Here is a tiny trained network, its code and every weight. The questions are about switching its units off for an input and a class, where a switched-off unit gives its printed mean instead of its output.

import numpy as np


def w(rows, s, z=0):
    codes = np.array(rows[::2]) - 128.0
    scale = np.full(codes.shape[1], s)
    scale[-1] = z or s
    return codes * scale


def f(y):
    return y / 2 * (1 + np.tanh(0.7978845608 * (y + 0.044715 * y**3)))


def log_softmax(a):
    a = a - a.max(-1, keepdims=True)
    return a - np.log(np.exp(a).sum(-1, keepdims=True))


def net(x, mask):
    res = np.array(x, float).reshape(1, 7) / 4 @ E
    y = f(res @ A[0][:, :-1].T + A[0][:, -1])
    res = res + np.where(mask, y, B[0][:, -1]) @ B[0][:, :-1]
    return log_softmax(res[-1] @ U[:, :-1].T + U[:, -1])


A, B = {}, {}
E = w([
[121,204,178,87,116],'x0',
[102,152,147,152,255],'x1',
[127,99,111,145,131],'x2',
[134,80,241,164,104],'x3',
[133,121,124,129,133],'x4',
[83,62,142,52,145],'x5',
[126,136,136,124,127],'x6',
],0.013)
A[0] = w([
[98,165,161,123,199,135],'n0',
[113,95,161,169,128,72],'n1',
[66,29,125,32,167,27],'n2',
[205,127,107,197,147,66],'n3',
[74,161,1,106,148,17],'n4',
[87,124,128,183,210,6],'n5',
],0.013,0.0024)
B[0] = w([
[121,81,85,144,89,193],'n0',
[135,72,246,70,154,163],'n1',
[93,247,127,163,119,246],'n2',
[126,216,124,191,134,190],'n3',
[190,110,227,79,144,238],'n4',
[146,122,92,48,42,197],'n5',
],0.011,0.012)
U = w([
[170,96,196,89,193,1],'0',
[95,224,72,183,153,39],'1',
[121,67,2,76,14,103],'2',
[121,126,80,129,147,240],'3',
[126,118,86,129,155,220],'4',
],0.009,0.0068)

Each question gives the input, the list of numbers given to net, and the class t.
The units are the neurons (one row each of A and B). Each row of codes is followed by its name. A weight is (code - 128) times the scale printed after its matrix; where a second scale follows, it is the last column's (A, B and U).
mask holds one flag per neuron, in row order. A switched-off neuron (its flag False) gives its mean, the last column of its row in B, instead of its output. The means were averaged over made-up inputs and are rounded, as every weight is.
A unit's drop is (log p(t) with every unit on - log p(t) with that unit switched off) / (log p(t) with every unit on - log p(t) with every unit switched off).
The circuit of an input: a set's keep is (log p(t) with only the set's units on - log p(t) with every unit switched off) / (log p(t) with every unit on - log p(t) with every unit switched off). Starting from all 6 units, units are removed one at a time, each time the one whose removal leaves the highest keep (on an exact tie, the one counted first), for as long as the keep stays at least 0.8.
circuit, biggest first: the units of the circuit, biggest drop first
unit that matters most: the unit with the biggest drop
top k neurons: the k neurons with the biggest drops, biggest first
drop of u: that unit's drop, to one decimal
input [5,-5,-6,0,4,5,-2], class 1: circuit, biggest first	n5, n4, n2
input [6,8,-5,-4,7,5,6], class 2: circuit, biggest first	n0, n5
input [4,7,-4,4,-5,5,1], class 2: unit that matters most	n0
input [-7,1,-1,-4,6,7,-5], class 1: top 2 neurons	n2, n1
input [7,7,1,3,5,-3,1], class 2: top 2 neurons	n0, n5
input [4,-3,-3,-7,-2,7,-5], class 0: top 2 neurons	n4, n3
input [5,4,-6,2,1,-3,7], class 4: circuit, biggest first	n2, n0
input [8,-5,-8,5,-6,6,5], class 3: top 3 neurons	n4, n1, n5
input [-1,6,-7,4,3,3,2], class 2: top 4 neurons	n5, n0, n4, n3
input [7,2,4,-8,-4,-8,7], class 0: top 2 neurons	n4, n2
input [5,8,4,3,1,-7,7], class 2: top 3 neurons	n5, n0, n2
input [-1,-4,8,5,-2,8,2], class 1: top 2 neurons	n2, n4
input [1,-1,6,-4,-6,-2,-4], class 0: circuit, biggest first	n4, n2
input [-2,8,-8,-7,8,-5,-1], class 2: unit that matters most	n5
input [8,-1,-5,-3,1,8,0], class 1: drop of n4	0.0
input [6,-6,7,0,-8,8,-4], class 1: drop of n2	0.7
input [-4,-1,-3,-7,-7,1,-2], class 0: drop of n4	0.7
